Here is a tiny trained network, its code and every weight. The questions are about switching its units off for an input and a class, where a switched-off unit gives its printed mean instead of its output.

import numpy as np


def w(rows, s, z=0):
    codes = np.array(rows[::2]) - 128.0
    scale = np.full(codes.shape[1], s)
    scale[-1] = z or s
    return codes * scale


def norm(h):
    return h / np.sqrt((h * h).mean(-1, keepdims=True) + 1e-5)


def f(y):
    return y / 2 * (1 + np.tanh(0.7978845608 * (y + 0.044715 * y**3)))


def log_softmax(a):
    a = a - a.max(-1, keepdims=True)
    return a - np.log(np.exp(a).sum(-1, keepdims=True))


def net(x, mask):
    res = np.array(x, float).reshape(1, 5) / 4 @ E
    u = 0
    for l in range(2):
        y = f(norm(res) @ A[l][:, :-1].T + A[l][:, -1])
        res = res + np.where(mask[u : u + 6], y, B[l][:, -1]) @ B[l][:, :-1]
        u += 6
    return log_softmax(norm(res)[-1] @ U[:, :-1].T + U[:, -1])


A, B = {}, {}
E = w([
[126,131,131,126,130,132,126],'x0',
[142,99,151,188,181,117,25],'x1',
[78,183,42,114,130,139,90],'x2',
[78,8,126,101,159,195,152],'x3',
[128,126,127,126,132,127,129],'x4',
],0.014)
A[0] = w([
[81,144,82,106,152,148,233,216],'0.n1',
[38,174,12,95,139,114,89,246],'0.n2',
[54,225,59,120,159,53,113,47],'0.n3',
[175,140,188,124,142,134,207,1],'0.n4',
[130,234,131,121,95,77,226,26],'0.n5',
[84,135,153,194,179,37,62,113],'0.n6',
],0.011,0.006)
B[0] = w([
[192,118,167,94,132,111,184,211],'0.n1',
[47,151,50,157,121,106,109,246],'0.n2',
[151,154,221,19,147,214,86,185],'0.n3',
[177,140,99,133,28,135,47,143],'0.n4',
[180,36,176,140,55,28,71,177],'0.n5',
[163,189,136,176,168,247,150,197],'0.n6',
],0.011,0.012)
A[1] = w([
[167,132,205,132,198,137,197,122],'1.n1',
[96,146,170,11,130,102,159,134],'1.n2',
[68,27,121,184,163,177,81,47],'1.n3',
[62,131,55,118,143,99,234,2],'1.n4',
[137,44,133,79,141,212,189,143],'1.n5',
[32,64,3,151,149,127,159,84],'1.n6',
],0.015,0.0091)
B[1] = w([
[192,122,209,168,167,51,190,218],'1.n1',
[88,195,53,37,108,132,179,221],'1.n2',
[61,59,109,81,140,7,30,200],'1.n3',
[14,81,91,194,10,158,226,171],'1.n4',
[111,113,154,95,177,232,145,255],'1.n5',
[150,92,76,233,127,79,157,225],'1.n6',
],0.015,0.0093)
U = w([
[235,81,198,87,26,30,113,115],'0',
[70,210,48,28,59,50,90,181],'1',
[186,74,203,15,198,226,254,3],'2',
[5,64,22,157,69,165,227,164],'3',
[246,181,233,245,207,79,131,25],'4',
[84,233,90,192,224,225,7,174],'5',
[100,7,207,135,247,71,77,233],'6',
[17,71,15,238,218,41,50,113],'7',
],0.018,0.0048)

Each question gives the input, the list of numbers given to net, and the class t.
The units are the neurons (one row each of A and B). Each row of codes is followed by its name. A weight is (code - 128) times the scale printed after its matrix; where a second scale follows, it is the last column's (A, B and U).
mask holds one flag per neuron, layer by layer. A switched-off neuron (its flag False) gives its mean, the last column of its row in B, instead of its output. The means were averaged over made-up inputs and are rounded, as every weight is.
A unit's drop is (log p(t) with every unit on - log p(t) with that unit switched off) / (log p(t) with every unit on - log p(t) with every unit switched off).
The circuit of an input: a set's keep is (log p(t) with only the set's units on - log p(t) with every unit switched off) / (log p(t) with every unit on - log p(t) with every unit switched off). Starting from all 12 units, units are removed one at a time, each time the one whose removal leaves the highest keep (on an exact tie, the one counted first), for as long as the keep stays at least 0.8.
circuit, biggest first: the units of the circuit, biggest drop first
most important unit: the unit with the biggest drop
top k neurons: the k neurons with the biggest drops, biggest first
k most important neurons of layer l: the k neurons of layer l with the biggest drops, biggest first
drop when u is switched off: that unit's drop, to one decimal
input [-3,-8,-3,-7,4], class 0: circuit, biggest first	0.n5
input [-8,5,8,0,2], class 5: top 2 neurons	0.n3, 0.n6
input [2,0,-2,-6,4], class 0: top 2 neurons	0.n5, 1.n5
input [7,-2,4,0,-6], class 1: circuit, biggest first	0.n3, 0.n2
input [0,7,-4,-2,1], class 4: 2 most important neurons of layer 0	0.n6, 0.n2
input [8,-2,-5,0,-2], class 0: 2 most important neurons of layer 0	0.n4, 0.n3
input [-8,-2,8,0,5], class 1: top 2 neurons	0.n3, 1.n5
input [6,-7,1,-2,2], class 1: top 2 neurons	1.n2, 1.n1
input [-2,-8,7,0,-4], class 1: top 2 neurons	0.n3, 0.n5
input [0,8,2,7,-4], class 7: 2 most important neurons of layer 0	0.n3, 0.n1
input [-2,8,6,0,-1], class 5: top 2 neurons	0.n6, 0.n3
input [-5,6,5,-1,-2], class 5: 2 most important neurons of layer 0	0.n6, 0.n3
input [7,3,1,5,-6], class 7: top 3 neurons	0.n3, 1.n6, 0.n1
input [-5,-1,-8,-7,6], class 0: circuit, biggest first	0.n5
input [4,-7,-1,7,3], class 2: top 3 neurons	0.n1, 0.n2, 1.n5
input [3,-3,3,0,-3], class 1: top 2 neurons	0.n3, 0.n2
input [-8,-1,1,-1,-7], class 1: top 2 neurons	0.n3, 1.n2
input [6,4,-8,0,7], class 4: top 2 neurons	0.n2, 1.n1
input [-4,6,5,0,2], class 5: top 3 neurons	0.n6, 0.n3, 0.n5
input [4,-3,-8,-2,2], class 0: most important unit	0.n4
input [1,8,1,-2,8], class 5: 2 most important neurons of layer 0	0.n1, 0.n6
input [-4,5,-2,-1,1], class 4: 2 most important neurons of layer 0	0.n2, 0.n6
input [-2,-1,0,0,5], class 0: drop when 0.n5 is switched off	0.3
input [3,-3,2,0,-8], class 1: drop when 0.n2 is switched off	0.1
input [6,-3,0,-3,-5], class 0: drop when 0.n5 is switched off	1.4
